Here is a tiny trained network, its code and every weight. The questions are about switching its units off for an input and a target symbol, where a switched-off unit gives its printed mean instead of its output.

import numpy as np


def w(rows, s, z=0):
    codes = np.array(rows[::2]) - 128.0
    scale = np.full(codes.shape[1], s)
    scale[-1] = z or s
    return codes * scale


def norm(h):
    return h / np.sqrt((h * h).mean(-1, keepdims=True) + 1e-5)


def f(y):
    return np.maximum(y, 0)


def softmax(a):
    e = np.exp(a - a.max(-1, keepdims=True))
    return e / e.sum(-1, keepdims=True)


def log_softmax(a):
    a = a - a.max(-1, keepdims=True)
    return a - np.log(np.exp(a).sum(-1, keepdims=True))


def net(x, mask):
    ids = ['αβγεηθλξπτφψω'.index(c) for c in x.split()]
    T = len(ids)
    res = E[ids] + P[:T]
    u = 0
    for l in range(2):
        r = norm(res)
        for j in range(3):
            rows = slice(2 * j, 2 * j + 2)
            q, k, v = (r @ M[l][rows].T for M in (Q, K, V))
            z = softmax(np.where(np.tri(T) > 0, q @ k.T / 2**0.5, -1e9)) @ v
            o = O[l][rows]
            res = res + np.where(mask[u + j], z, o[:, -1]) @ o[:, :-1]
        u += 3
        y = f(norm(res) @ A[l][:, :-1].T + A[l][:, -1])
        res = res + np.where(mask[u : u + 4], y, B[l][:, -1]) @ B[l][:, :-1]
        u += 4
    return log_softmax(norm(res)[-1] @ U[:, :-1].T + U[:, -1])


Q, K, V, O, A, B = {}, {}, {}, {}, {}, {}
E = w([
[118,56,126],'α',
[14,128,175],'β',
[103,141,141],'γ',
[92,199,92],'ε',
[189,141,143],'η',
[134,128,151],'θ',
[120,147,250],'λ',
[136,128,148],'ξ',
[142,153,123],'π',
[188,111,76],'τ',
[129,127,148],'φ',
[162,33,238],'ψ',
[135,123,117],'ω',
],0.019)
P = w([
[2,141,149],'0',
[67,96,190],'1',
[118,59,218],'2',
[149,43,216],'3',
[138,46,216],'4',
[142,42,241],'5',
],0.00086)
Q[0] = w([
[109,156,119],'0.h0',
[96,190,124],'0.h0',
[96,119,71],'0.h1',
[163,102,8],'0.h1',
[54,235,140],'0.h2',
[255,139,162],'0.h2',
],0.0085)
K[0] = w([
[71,111,97],'0.h0',
[125,67,147],'0.h0',
[89,112,151],'0.h1',
[99,36,128],'0.h1',
[70,244,180],'0.h2',
[195,131,102],'0.h2',
],0.011)
V[0] = w([
[93,96,154],'0.h0',
[106,125,133],'0.h0',
[70,94,129],'0.h1',
[106,37,203],'0.h1',
[152,78,127],'0.h2',
[228,1,92],'0.h2',
],0.0065)
O[0] = w([
[176,144,202,167],'0.h0',
[128,96,134,126],'0.h0',
[74,2,131,2],'0.h1',
[113,86,84,160],'0.h1',
[97,145,134,158],'0.h2',
[41,153,116,208],'0.h2',
],0.0033,0.00086)
A[0] = w([
[94,158,140,15],'0.n0',
[141,119,171,146],'0.n1',
[124,252,64,253],'0.n2',
[138,76,81,191],'0.n3',
],0.0042,0.0027)
B[0] = w([
[146,76,177,128],'0.n0',
[128,218,155,189],'0.n1',
[215,253,82,252],'0.n2',
[8,121,56,168],'0.n3',
],0.0035,0.003)
Q[1] = w([
[161,133,202],'1.h0',
[133,62,157],'1.h0',
[230,113,111],'1.h1',
[237,254,207],'1.h1',
[104,58,80],'1.h2',
[243,84,2],'1.h2',
],0.0076)
K[1] = w([
[105,116,67],'1.h0',
[39,194,161],'1.h0',
[117,164,2],'1.h1',
[33,232,125],'1.h1',
[102,252,154],'1.h2',
[229,206,194],'1.h2',
],0.0083)
V[1] = w([
[2,182,201],'1.h0',
[8,137,109],'1.h0',
[91,93,254],'1.h1',
[51,210,140],'1.h1',
[29,243,106],'1.h2',
[103,137,15],'1.h2',
],0.0042)
O[1] = w([
[136,230,73,204],'1.h0',
[103,211,168,52],'1.h0',
[94,166,32,250],'1.h1',
[5,26,154,235],'1.h1',
[148,156,13,168],'1.h2',
[57,119,30,7],'1.h2',
],0.0034,0.0012)
A[1] = w([
[208,177,33,35],'1.n0',
[187,178,72,22],'1.n1',
[180,116,172,249],'1.n2',
[239,2,172,154],'1.n3',
],0.0048,0.0021)
B[1] = w([
[150,85,128,206],'1.n0',
[147,22,254,176],'1.n1',
[94,134,100,253],'1.n2',
[114,92,49,223],'1.n3',
],0.0068,0.0028)
U = w([
[92,135,151,121],'α',
[108,169,139,137],'β',
[107,169,129,115],'γ',
[124,31,214,120],'ε',
[128,152,159,111],'η',
[166,58,160,48],'θ',
[154,234,66,44],'λ',
[165,76,76,253],'ξ',
[239,178,168,159],'π',
[8,106,154,137],'τ',
[37,3,88,5],'φ',
[129,123,239,102],'ψ',
[58,162,32,183],'ω',
],0.018,0.0051)

Each question gives the input, a string of symbols that net reads in full, and the target symbol t.
The units are the heads (2 rows each of Q, K, V and O) and the neurons (one row each of A and B). Each row of codes is followed by its name. A weight is (code - 128) times the scale printed after its matrix; where a second scale follows, it is the last column's (O, A, B and U).
mask holds one flag per unit, layer by layer, with each layer's heads first. A switched-off unit (its flag False) gives its mean, the last column of its rows in O or B, instead of its output. The means were averaged over made-up inputs and are rounded, as every weight is.
A unit's drop is (log p(t) with every unit on - log p(t) with that unit switched off) / (log p(t) with every unit on - log p(t) with every unit switched off).
The circuit of an input: a set's keep is (log p(t) with only the set's units on - log p(t) with every unit switched off) / (log p(t) with every unit on - log p(t) with every unit switched off). Starting from the 12 units with the biggest drops (on a tie, the unit counted first), units are removed one at a time, each time the one whose removal leaves the highest keep (on an exact tie, the one counted first), for as long as the keep stays at least 0.8.
circuit, biggest first: the units of the circuit, biggest drop first
unit that matters most: the unit with the biggest drop
top k neurons: the k neurons with the biggest drops, biggest first
which heads matter: for each layer, one digit per head in row order, 1 if its drop is at least 0.15 and else 0, layers parted by /
drop when u is switched off: that unit's drop, to one decimal
input η θ π θ, target π: top 2 neurons : (0.n3; 1.n1)
input ω λ ξ, target ω: which heads matter : 001 / 001
input θ ω φ, target ω: which heads matter : 000 / 001
input τ ξ θ, target τ: which heads matter : 001 / 000
input ξ τ η β ω φ, target ω: circuit, biggest first : (1.h2; 0.h2)
input φ λ φ, target φ: circuit, biggest first : (0.h1; 1.h1)
input π ψ γ, target ψ: unit that matters most : 1.h2
input ψ ω θ, target ω: circuit, biggest first : (0.h2; 0.h1; 1.h2)
input φ ξ ξ, target ξ: circuit, biggest first : (0.h2; 0.h1; 1.h0; 1.h1)
input γ θ φ, target φ: top 3 neurons : (1.n3; 1.n2; 1.n1)
input π π φ, target π: which heads matter : 011 / 000
input π π ψ λ β ω, target ω: which heads matter : 001 / 000
input λ γ ξ, target ξ: drop when 0.n2 is switched off : 0.0
input ξ τ ξ, target τ: circuit, biggest first : (0.h2)
input λ η π γ, target π: drop when 0.h2 is switched off : 0.4
input γ τ τ ξ, target τ: drop when 0.h2 is switched off : 0.1
input ω γ η τ φ, target τ: drop when 1.h0 is switched off : 0.1
